Below is a small trained network, with its code and all its weights. Each question gives an input and a class and asks what happens when units are switched off, that is, made to give their printed mean instead of their output.

import numpy as np


def w(rows, s, z=0):
    codes = np.array(rows[::2]) - 128.0
    scale = np.full(codes.shape[1], s)
    scale[-1] = z or s
    return codes * scale


def f(y):
    return np.maximum(y, 0)


def log_softmax(a):
    a = a - a.max(-1, keepdims=True)
    return a - np.log(np.exp(a).sum(-1, keepdims=True))


def net(x, mask):
    res = np.array(x, float).reshape(1, 5) / 4 @ E
    y = f(res @ A[0][:, :-1].T + A[0][:, -1])
    res = res + np.where(mask, y, B[0][:, -1]) @ B[0][:, :-1]
    return log_softmax(res[-1] @ U[:, :-1].T + U[:, -1])


A, B = {}, {}
E = w([
[154,155,223,134,65,164,179,62,131,68],'x0',
[92,126,153,147,153,157,81,214,131,119],'x1',
[99,147,124,30,119,117,127,149,75,159],'x2',
[187,162,134,85,182,115,173,123,139,181],'x3',
[75,254,98,140,127,118,128,132,144,159],'x4',
],0.013)
A[0] = w([
[109,222,203,126,220,168,108,172,163,155,99],'n0',
[21,129,107,137,101,162,60,165,89,121,242],'n1',
[134,81,118,120,114,102,113,91,137,104,91],'n2',
[119,103,242,9,105,147,185,121,43,107,235],'n3',
[233,106,159,143,110,178,156,131,121,80,237],'n4',
[112,52,81,110,118,135,39,196,78,110,253],'n5',
[127,157,53,102,191,2,134,184,101,221,165],'n6',
],0.0084,0.0029)
B[0] = w([
[120,189,174,109,151,111,95,133,175,145,190],'n0',
[132,167,115,165,103,190,186,96,132,148,218],'n1',
[96,135,163,121,144,79,111,97,130,105,162],'n2',
[104,164,148,90,78,250,128,217,172,104,251],'n3',
[84,112,136,128,120,163,126,183,156,75,224],'n4',
[137,129,80,136,140,133,189,84,88,133,232],'n5',
[178,81,103,96,160,190,157,178,137,162,244],'n6',
],0.012,0.013)
U = w([
[100,114,113,87,123,107,100,108,35,154,72],'0',
[175,84,74,99,191,155,157,167,116,192,118],'1',
[116,54,162,156,131,72,77,129,138,80,89],'2',
[164,126,153,99,108,70,10,139,14,160,1],'3',
[161,161,180,94,187,51,82,138,159,169,67],'4',
[121,148,102,152,91,109,186,23,99,145,135],'5',
[107,147,163,122,63,165,133,178,175,111,211],'6',
],0.011,0.005)

Each question gives the input, the list of numbers given to net, and the class t.
The units are the neurons (one row each of A and B). Each row of codes is followed by its name. A weight is (code - 128) times the scale printed after its matrix; where a second scale follows, it is the last column's (A, B and U).
mask holds one flag per neuron, in row order. A switched-off neuron (its flag False) gives its mean, the last column of its row in B, instead of its output. The means were averaged over made-up inputs and are rounded, as every weight is.
A unit's drop is (log p(t) with every unit on - log p(t) with that unit switched off) / (log p(t) with every unit on - log p(t) with every unit switched off).
The circuit of an input: a set's keep is (log p(t) with only the set's units on - log p(t) with every unit switched off) / (log p(t) with every unit on - log p(t) with every unit switched off). Starting from all 7 units, units are removed one at a time, each time the one whose removal leaves the highest keep (on an exact tie, the one counted first), for as long as the keep stays at least 0.8.
units of the circuit, in order: the units of the circuit, biggest drop first
top k neurons: the k neurons with the biggest drops, biggest first
drop when u is switched off: that unit's drop, to one decimal
input [-3,-4,-6,-2,-1], class 2: top neuron => n3
input [0,8,8,3,7], class 1: top 2 neurons => n6, n4
input [-3,5,-8,-2,-8], class 2: units of the circuit, in order => n6, n3
input [1,-2,-2,8,8], class 4: units of the circuit, in order => n0, n3
input [-6,-6,-6,-1,-8], class 2: units of the circuit, in order => n6, n2
input [-5,-4,-3,-2,-6], class 5: units of the circuit, in order => n6, n3
input [0,8,6,-7,-2], class 5: units of the circuit, in order => n5, n1
input [-1,4,2,4,8], class 1: top 2 neurons => n6, n3
input [3,1,-5,5,8], class 4: units of the circuit, in order => n3, n0
input [-3,0,2,-5,7], class 1: units of the circuit, in order => n6, n3
input [-7,0,-5,-7,-6], class 5: top 2 neurons => n5, n6
input [2,-4,-6,-1,5], class 5: top 2 neurons => n3, n6
input [-7,6,-4,-6,-7], class 5: top 2 neurons => n5, n6
input [-2,-3,6,-3,4], class 1: units of the circuit, in order => n6
input [2,8,-8,-2,-4], class 2: top 2 neurons => n3, n6
input [-3,-7,-4,-6,1], class 5: drop when n3 is switched off => 0.3
input [-1,-7,-8,4,-7], class 2: drop when n3 is switched off => 0.3
input [-4,4,5,-2,7], class 1: drop when n2 is switched off => 0.0
input [-5,2,2,-6,-5], class 5: drop when n1 is switched off => 0.1
input [-3,8,-1,5,6], class 1: units of the circuit, in order => n6
